data = [359 395 742 218 654 929 609 546 886 191 495 106]
data[0]: 359
data[2]: 742
data[3]: 218
data[1]: 395

arr =
[[-1.78 -1.56  1.23  1.44  1.43  0.61 -1.61  0.42]
 [-3.04  0.07  0.27 -0.39  2.82  0.00 -1.62 -2.18]
 [-4.34  1.70  2.41  0.71  0.15 -1.37 -1.56 -0.05]
 [-3.85  2.22 -1.04 -0.64 -0.07  3.15  1.11 -3.03]
 [-3.04 -1.98 -0.32 -0.12  2.05 -0.25 -1.26 -0.03]
 [-3.13  0.85 -0.93  0.46 -1.32 -0.93 -3.45  3.05]
 [-5.21 -0.32 -2.54 -1.73 -1.77  2.98  1.67  0.41]
 [-3.80  1.88  1.21 -1.08 -0.44  1.63  1.17 -1.40]
 [-3.87  1.99 -1.84 -2.98  0.14  0.07 -1.05  0.43]
 [-0.19  1.13  1.47  3.97 -1.32  1.73 -2.67 -0.85]
 [ 3.22  1.89  3.19  0.47  0.38 -3.10  0.87  2.64]
 [ 3.33 -3.76  1.63  1.53  1.76  2.12  5.66 -1.36]
 [ 0.33  2.47 -0.58 -1.03 -0.35 -2.81  4.52 -2.28]]
arr[-13][-8] -> -1.78
arr[3] -> [-3.85, 2.22, -1.04, -0.64, -0.07, 3.15, 1.11, -3.03]
arr[-13][4] -> 1.43
arr[-8][-5] -> 0.46
arr[12] -> [0.33, 2.47, -0.58, -1.03, -0.35, -2.81, 4.52, -2.28]
arr[-4][-2] -> -2.67
arr[2] -> [-4.34, 1.70, 2.41, 0.71, 0.15, -1.37, -1.56, -0.05]
arr[1][-7] -> 0.07
arr[1][-4] -> 2.82
arr[7][5] -> 1.63
arr[2][1] -> 1.70
arr[3][-4] -> -0.07
arr[:, 3] -> [1.44, -0.39, 0.71, -0.64, -0.12, 0.46, -1.73, -1.08, -2.98, 3.97, 0.47, 1.53, -1.03]
arr[-12][-1] -> -2.18
arr[-3][1] -> 1.89
arr[-3][6] -> 0.87
arr[-2][-2] -> 5.66
arr[-4][-1] -> -0.85
arr[-12][-2] -> -1.62
arr[:, -6] -> [1.23, 0.27, 2.41, -1.04, -0.32, -0.93, -2.54, 1.21, -1.84, 1.47, 3.19, 1.63, -0.58]
arr[5] -> [-3.13, 0.85, -0.93, 0.46, -1.32, -0.93, -3.45, 3.05]
arr[6] -> [-5.21, -0.32, -2.54, -1.73, -1.77, 2.98, 1.67, 0.41]
arr[9][-7] -> 1.13
arr[8] -> [-3.87, 1.99, -1.84, -2.98, 0.14, 0.07, -1.05, 0.43]
arr[7][-6] -> 1.21
arr[-8][2] -> -0.93
arr[-5][-4] -> 0.14
arr[-7][-1] -> 0.41
arr[7][0] -> -3.80
arr[9][-4] -> -1.32
arr[0][1] -> -1.56

W = [64.146, -123.033, -133.777, -18.361, 172.761, -44.049]
W[0]	64.146
W[-5]	-123.033
W[4]	172.761

m =
-217.1  -155.4    -0.8   181.9    85.8   -55.8  -246.8  -136.0  -225.9
-128.6    34.8  -211.4  -129.7   158.8   121.7  -160.3    53.2   199.3
-213.0    58.5  -120.0   -24.0  -192.9  -189.3   -23.4    -4.9   -70.0
 -35.9    30.6   -20.9    19.2   -26.0     2.7   -58.4    61.6   -22.4
  14.6   -17.2    55.3   -25.4   -89.9     1.9    12.6    39.1    17.8
m[0][0] = -217.1
m[4][7] = 39.1
m[0][2] = -0.8
m[3][4] = -26.0
m[0] = [-217.1, -155.4, -0.8, 181.9, 85.8, -55.8, -246.8, -136.0, -225.9]
m[1][3] = -129.7
m[2][1] = 58.5
m[4] = [14.6, -17.2, 55.3, -25.4, -89.9, 1.9, 12.6, 39.1, 17.8]
m[2][3] = -24.0
m[1] = [-128.6, 34.8, -211.4, -129.7, 158.8, 121.7, -160.3, 53.2, 199.3]
m[:, 6] = [-246.8, -160.3, -23.4, -58.4, 12.6]
m[3][6] = -58.4
m[1][1] = 34.8
m[4][3] = -25.4
m[4][4] = -89.9
m[:, 5] = [-55.8, 121.7, -189.3, 2.7, 1.9]
m[0][6] = -246.8
m[2][7] = -4.9
m[1][0] = -128.6
m[3][2] = -20.9
m[1][5] = 121.7
m[1][2] = -211.4
m[4][0] = 14.6
m[2][5] = -189.3
